Below is a small trained network, with its code and all its weights. Each question gives an input and a target symbol and asks what happens when units are switched off, that is, made to give their printed mean instead of their output.

import numpy as np


def w(rows, s, z=0):
    codes = np.array(rows[::2]) - 128.0
    scale = np.full(codes.shape[1], s)
    scale[-1] = z or s
    return codes * scale


def norm(h):
    return h / np.sqrt((h * h).mean(-1, keepdims=True) + 1e-5)


def f(y):
    return y / 2 * (1 + np.tanh(0.7978845608 * (y + 0.044715 * y**3)))


def softmax(a):
    e = np.exp(a - a.max(-1, keepdims=True))
    return e / e.sum(-1, keepdims=True)


def log_softmax(a):
    a = a - a.max(-1, keepdims=True)
    return a - np.log(np.exp(a).sum(-1, keepdims=True))


def net(x, mask):
    ids = ['αγδεζηθλμξπσφψω'.index(c) for c in x.split()]
    T = len(ids)
    res = E[ids] + P[:T]
    r = norm(res)
    for j in range(3):
        rows = slice(2 * j, 2 * j + 2)
        q, k, v = (r @ M[0][rows].T for M in (Q, K, V))
        z = softmax(np.where(np.tri(T) > 0, q @ k.T / 2**0.5, -1e9)) @ v
        o = O[0][rows]
        res = res + np.where(mask[j], z, o[:, -1]) @ o[:, :-1]
    y = f(norm(res) @ A[0][:, :-1].T + A[0][:, -1])
    res = res + np.where(mask[3:11], y, B[0][:, -1]) @ B[0][:, :-1]
    return log_softmax(norm(res)[-1] @ U[:, :-1].T + U[:, -1])


Q, K, V, O, A, B = {}, {}, {}, {}, {}, {}
E = w([
[132,125,97],'α',
[133,139,98],'γ',
[135,138,99],'δ',
[127,120,109],'ε',
[128,127,120],'ζ',
[131,140,91],'η',
[206,3,108],'θ',
[155,148,79],'λ',
[142,131,105],'μ',
[130,133,108],'ξ',
[137,136,88],'π',
[150,138,107],'σ',
[130,130,90],'φ',
[148,141,99],'ψ',
[131,122,110],'ω',
],0.026)
P = w([
[86,102,230],'0',
[227,254,16],'1',
[202,225,79],'2',
[199,225,82],'3',
[200,236,83],'4',
[205,228,80],'5',
[202,236,79],'6',
[199,232,80],'7',
[201,219,77],'8',
],0.0076)
Q[0] = w([
[99,124,147],'head 0',
[89,93,204],'head 0',
[200,185,5],'head 1',
[172,104,108],'head 1',
[87,125,188],'head 2',
[127,196,55],'head 2',
],0.019)
K[0] = w([
[78,200,86],'head 0',
[161,241,55],'head 0',
[172,2,68],'head 1',
[127,83,116],'head 1',
[121,146,81],'head 2',
[95,22,168],'head 2',
],0.019)
V[0] = w([
[92,88,181],'head 0',
[110,153,33],'head 0',
[3,180,130],'head 1',
[220,82,69],'head 1',
[59,95,75],'head 2',
[133,91,161],'head 2',
],0.02)
O[0] = w([
[138,61,20,126],'head 0',
[203,187,210,115],'head 0',
[39,1,208,40],'head 1',
[211,194,79,246],'head 1',
[242,117,118,116],'head 2',
[132,24,104,132],'head 2',
],0.012,0.014)
A[0] = w([
[206,171,184,40],'neuron 0',
[206,154,177,1],'neuron 1',
[70,120,63,127],'neuron 2',
[69,117,16,66],'neuron 3',
[121,10,207,168],'neuron 4',
[189,148,184,32],'neuron 5',
[112,252,176,88],'neuron 6',
[67,93,98,65],'neuron 7',
],0.017,0.0054)
B[0] = w([
[35,74,165,203],'neuron 0',
[71,76,138,170],'neuron 1',
[67,131,225,170],'neuron 2',
[119,128,209,199],'neuron 3',
[250,160,127,155],'neuron 4',
[62,94,189,159],'neuron 5',
[137,93,69,255],'neuron 6',
[76,101,123,139],'neuron 7',
],0.019,0.0097)
U = w([
[1,221,182,73],'α',
[3,104,88,188],'γ',
[242,38,114,1],'δ',
[130,130,136,139],'ε',
[92,45,111,141],'ζ',
[107,236,222,66],'η',
[196,89,196,162],'θ',
[215,195,240,79],'λ',
[39,227,64,128],'μ',
[93,140,255,222],'ξ',
[166,124,121,221],'π',
[83,40,23,36],'σ',
[166,125,141,179],'φ',
[146,83,102,126],'ψ',
[129,22,114,112],'ω',
],0.018,0.0055)

Each question gives the input, a string of symbols that net reads in full, and the target symbol t.
The units are the heads (2 rows each of Q, K, V and O) and the neurons (one row each of A and B). Each row of codes is followed by its name. A weight is (code - 128) times the scale printed after its matrix; where a second scale follows, it is the last column's (O, A, B and U).
mask holds one flag per unit, heads first, then neurons. A switched-off unit (its flag False) gives its mean, the last column of its rows in O or B, instead of its output. The means were averaged over made-up inputs and are rounded, as every weight is.
A unit's drop is (log p(t) with every unit on - log p(t) with that unit switched off) / (log p(t) with every unit on - log p(t) with every unit switched off).
The circuit of an input: a set's keep is (log p(t) with only the set's units on - log p(t) with every unit switched off) / (log p(t) with every unit on - log p(t) with every unit switched off). Starting from all 11 units, units are removed one at a time, each time the one whose removal leaves the highest keep (on an exact tie, the one counted first), for as long as the keep stays at least 0.8.
circuit, biggest first: the units of the circuit, biggest drop first
most important unit: the unit with the biggest drop
heads that matter: for each layer, one digit per head in row order, 1 if its drop is at least 0.15 and else 0, layers parted by /
drop of u: that unit's drop, to one decimal
input ζ φ ζ λ, target σ: circuit, biggest first -> (head 0)
input ζ ψ φ φ π, target σ: heads that matter -> 101
input π η ζ, target ξ: circuit, biggest first -> (head 1; head 0)
input α α δ σ α η, target δ: heads that matter -> 011
input φ ψ μ ψ α γ ψ, target θ: circuit, biggest first -> (head 1; head 2; head 0)
input μ ψ α π σ ψ ω ψ, target γ: circuit, biggest first -> (head 0; neuron 2; neuron 3)
input σ π ψ η, target α: circuit, biggest first -> (head 2; neuron 3)
input π α α φ η π, target ξ: heads that matter -> 110
input ε μ η η ψ σ ψ, target ω: circuit, biggest first -> (head 1; head 2)
input λ μ σ, target η: heads that matter -> 100
input ε α ψ σ γ, target ω: heads that matter -> 111
input σ η ψ ψ γ ψ, target α: heads that matter -> 101
input π η ψ φ λ ξ η γ, target ξ: heads that matter -> 110
input π ψ π α σ η, target ξ: most important unit -> head 1
input μ ψ π π ψ ψ σ λ ω, target γ: drop of head 0 -> 1.6
input α ε η η γ, target δ: drop of head 2 -> 1.4
input μ α ψ φ, target γ: drop of head 0 -> 1.6
